Here is a tiny trained network, its code and every weight. The questions are about switching its units off for an input and a target symbol, where a switched-off unit gives its printed mean instead of its output.

import numpy as np


def w(rows, s, z=0):
    codes = np.array(rows[::2]) - 128.0
    scale = np.full(codes.shape[1], s)
    scale[-1] = z or s
    return codes * scale


def softmax(a):
    e = np.exp(a - a.max(-1, keepdims=True))
    return e / e.sum(-1, keepdims=True)


def log_softmax(a):
    a = a - a.max(-1, keepdims=True)
    return a - np.log(np.exp(a).sum(-1, keepdims=True))


def net(x, mask):
    ids = ['Δαβγηθσφψ'.index(c) for c in x.split()]
    T = len(ids)
    res = E[ids] + P[:T]
    u = 0
    for l in range(2):
        r = res
        for j in range(3):
            rows = slice(2 * j, 2 * j + 2)
            q, k, v = (r @ M[l][rows].T for M in (Q, K, V))
            z = softmax(np.where(np.tri(T) > 0, q @ k.T / 2**0.5, -1e9)) @ v
            o = O[l][rows]
            res = res + np.where(mask[u + j], z, o[:, -1]) @ o[:, :-1]
        u += 3
    return log_softmax(res[-1] @ U[:, :-1].T + U[:, -1])


Q, K, V, O = {}, {}, {}, {}
E = w([
[169,143,101,88,71,124,124,73,126,132,119],'Δ',
[130,61,133,72,142,172,106,76,174,113,6],'α',
[70,56,193,103,103,104,132,62,109,117,107],'β',
[127,77,207,108,145,148,110,67,165,111,169],'γ',
[140,138,175,120,169,95,120,173,97,125,107],'η',
[140,72,115,194,105,164,153,146,124,115,113],'θ',
[83,165,156,110,105,114,155,138,144,54,107],'σ',
[120,96,86,112,144,127,58,108,84,63,145],'φ',
[113,50,114,82,148,70,127,143,183,76,168],'ψ',
],0.011)
P = w([
[129,173,176,215,141,39,65,2,185,176,62],'0',
[101,166,175,183,88,85,39,71,178,208,91],'1',
[146,170,147,190,174,67,126,36,142,161,98],'2',
[103,135,182,142,82,120,55,123,153,177,107],'3',
[152,135,166,144,192,97,157,69,108,116,120],'4',
[114,111,192,99,93,149,73,165,125,136,135],'5',
[177,116,176,107,205,120,178,105,84,60,147],'6',
[130,92,201,55,104,177,94,205,102,96,166],'7',
[185,97,184,61,213,137,198,145,51,20,177],'8',
[152,84,209,12,102,207,106,229,76,54,203],'9',
],0.0056)
Q[0] = w([
[162,182,4,163,93,126,163,182,113,147,145],'L0H0',
[158,104,164,111,71,163,55,164,143,116,78],'L0H0',
[74,116,158,86,41,174,65,194,171,157,139],'L0H1',
[118,38,227,100,89,184,155,14,174,73,102],'L0H1',
[174,162,113,195,176,127,160,91,134,118,193],'L0H2',
[100,177,80,162,78,127,115,218,137,144,161],'L0H2',
],0.033)
K[0] = w([
[136,144,145,118,113,117,60,54,207,184,59],'L0H0',
[96,112,182,47,109,176,82,182,127,121,127],'L0H0',
[65,124,135,102,52,194,61,182,166,189,156],'L0H1',
[123,113,121,35,146,138,150,198,78,3,156],'L0H1',
[151,129,109,155,174,57,180,20,121,132,71],'L0H2',
[84,132,110,125,54,73,78,107,144,221,98],'L0H2',
],0.031)
V[0] = w([
[148,128,93,127,150,66,101,191,142,155,34],'L0H0',
[39,91,206,138,118,79,132,93,64,173,161],'L0H0',
[44,220,101,174,170,112,85,111,164,33,119],'L0H1',
[125,67,44,117,138,100,118,148,162,132,172],'L0H1',
[163,91,112,127,21,61,171,121,45,130,97],'L0H2',
[127,109,98,2,123,161,189,97,59,153,86],'L0H2',
],0.017)
O[0] = w([
[167,87,204,153,94,125,89,128,173,184,149,94],'L0H0',
[122,97,55,100,187,150,191,125,97,197,180,253],'L0H0',
[60,102,125,99,76,201,78,153,147,206,181,185],'L0H1',
[119,111,59,122,165,98,110,146,167,103,155,122],'L0H1',
[92,2,153,94,88,87,137,137,103,154,127,107],'L0H2',
[149,86,77,107,78,88,106,235,146,187,123,101],'L0H2',
],0.0082,0.0052)
Q[1] = w([
[194,172,94,221,89,138,193,178,91,231,61],'L1H0',
[146,171,229,57,135,139,201,145,81,154,107],'L1H0',
[170,116,206,17,208,193,122,109,66,151,208],'L1H1',
[36,45,65,68,145,117,94,43,115,58,121],'L1H1',
[24,244,135,213,74,75,215,198,198,173,97],'L1H2',
[75,117,71,175,210,5,42,107,185,112,133],'L1H2',
],0.019)
K[1] = w([
[184,176,192,45,114,79,198,43,158,219,128],'L1H0',
[172,137,165,114,101,183,235,195,129,107,115],'L1H0',
[65,153,198,204,201,93,104,209,62,133,189],'L1H1',
[96,135,76,138,21,105,186,109,104,49,243],'L1H1',
[44,153,141,146,117,128,137,14,200,252,87],'L1H2',
[189,45,93,133,206,62,87,73,230,98,197],'L1H2',
],0.019)
V[1] = w([
[82,68,90,217,164,137,52,170,91,55,161],'L1H0',
[173,185,120,5,167,77,23,117,93,139,172],'L1H0',
[122,85,74,131,125,185,141,49,204,151,7],'L1H1',
[172,167,85,129,5,62,156,37,129,136,215],'L1H1',
[49,153,165,80,172,39,165,175,230,80,159],'L1H2',
[111,183,122,109,88,158,114,190,28,74,98],'L1H2',
],0.018)
O[1] = w([
[91,118,154,74,203,93,91,125,145,131,118,172],'L1H0',
[119,133,117,238,166,134,115,167,185,135,130,254],'L1H0',
[118,195,131,77,104,160,97,184,140,125,143,202],'L1H1',
[74,54,148,165,144,181,131,152,99,68,143,76],'L1H1',
[78,147,113,98,12,151,154,96,153,98,127,131],'L1H2',
[132,139,160,126,142,197,86,141,92,148,147,21],'L1H2',
],0.011,0.0063)
U = w([
[127,64,204,178,89,95,141,242,101,29,103,253],'Δ',
[169,171,138,95,101,84,117,219,164,128,116,79],'α',
[142,52,4,74,148,105,194,212,113,175,158,24],'β',
[117,247,46,176,194,166,176,106,81,50,96,77],'γ',
[201,103,183,208,104,59,119,22,150,163,107,106],'η',
[157,143,187,71,163,77,133,112,97,36,100,134],'θ',
[74,115,134,119,60,209,86,56,124,232,190,107],'σ',
[94,100,132,126,197,109,94,190,167,175,164,149],'φ',
[80,136,98,133,97,102,143,109,172,106,111,187],'ψ',
],0.0043,0.0025)

Each question gives the input, a string of symbols that net reads in full, and the target symbol t.
The units are the heads (2 rows each of Q, K, V and O). Each row of codes is followed by its name. A weight is (code - 128) times the scale printed after its matrix; where a second scale follows, it is the last column's (O and U).
mask holds one flag per head, layer by layer. A switched-off head (its flag False) gives its mean, the last column of its rows in O, instead of its output. The means were averaged over made-up inputs and are rounded, as every weight is.
A unit's drop is (log p(t) with every unit on - log p(t) with that unit switched off) / (log p(t) with every unit on - log p(t) with every unit switched off).
The circuit of an input: a set's keep is (log p(t) with only the set's units on - log p(t) with every unit switched off) / (log p(t) with every unit on - log p(t) with every unit switched off). Starting from all 6 units, units are removed one at a time, each time the one whose removal leaves the highest keep (on an exact tie, the one counted first), for as long as the keep stays at least 0.8.
units of the circuit, in order: the units of the circuit, biggest drop first
unit that matters most: the unit with the biggest drop
which heads matter: for each layer, one digit per head in row order, 1 if its drop is at least 0.15 and else 0, layers parted by /
drop when u is switched off: that unit's drop, to one decimal
input σ φ Δ Δ Δ α φ θ, target α: units of the circuit, in order	(L0H0, L1H1)
input ψ ψ Δ σ α β Δ α Δ, target Δ: units of the circuit, in order	(L0H2, L1H1, L0H1, L0H0)
input φ γ α γ Δ σ β β Δ, target β: which heads matter	001 / 000
input ψ γ θ σ σ β Δ φ σ θ, target φ: units of the circuit, in order	(L0H1, L1H0, L0H0)
input β φ γ η α φ φ α, target φ: which heads matter	000 / 100
input α Δ θ α η β θ, target η: which heads matter	011 / 010
input α Δ β α θ φ Δ, target θ: which heads matter	011 / 100
input η φ Δ β φ Δ θ Δ α, target θ: which heads matter	000 / 100
input Δ α φ φ α σ, target σ: units of the circuit, in order	(L0H1, L1H2)
input φ Δ Δ Δ β, target β: unit that matters most	L0H0
input β α Δ Δ φ Δ γ θ, target Δ: units of the circuit, in order	(L0H2, L0H1, L1H1)
input σ φ γ, target φ: which heads matter	010 / 101
input ψ φ α φ α, target φ: units of the circuit, in order	(L1H0, L0H1)
input σ σ ψ η, target η: units of the circuit, in order	(L1H1)
input η φ γ φ Δ η β σ ψ β, target ψ: units of the circuit, in order	(L1H2, L0H1)
input φ η Δ θ Δ β, target θ: units of the circuit, in order	(L1H0, L0H1)
input α Δ α, target α: which heads matter	001 / 010
input φ Δ φ ψ θ Δ θ, target θ: which heads matter	011 / 100
input η β θ α φ φ θ, target φ: units of the circuit, in order	(L0H1, L1H0)
input ψ ψ η α β θ Δ, target β: unit that matters most	L0H2
input ψ γ Δ σ φ Δ, target σ: units of the circuit, in order	(L0H1, L1H0)
input α α φ γ η α, target η: units of the circuit, in order	(L0H0, L1H1, L0H1)
input ψ ψ α Δ Δ, target α: which heads matter	111 / 010
input φ ψ Δ Δ Δ ψ, target ψ: which heads matter	010 / 001
input Δ α σ ψ η σ η β, target σ: units of the circuit, in order	(L1H2, L0H1)
input θ β Δ, target θ: units of the circuit, in order	(L0H2, L1H0)
input φ Δ Δ θ β ψ θ η Δ α, target η: which heads matter	111 / 010
input ψ α β, target ψ: unit that matters most	L1H2
input Δ φ β, target φ: units of the circuit, in order	(L1H0, L0H1)
input γ θ σ α, target σ: drop when L0H0 is switched off	0.0
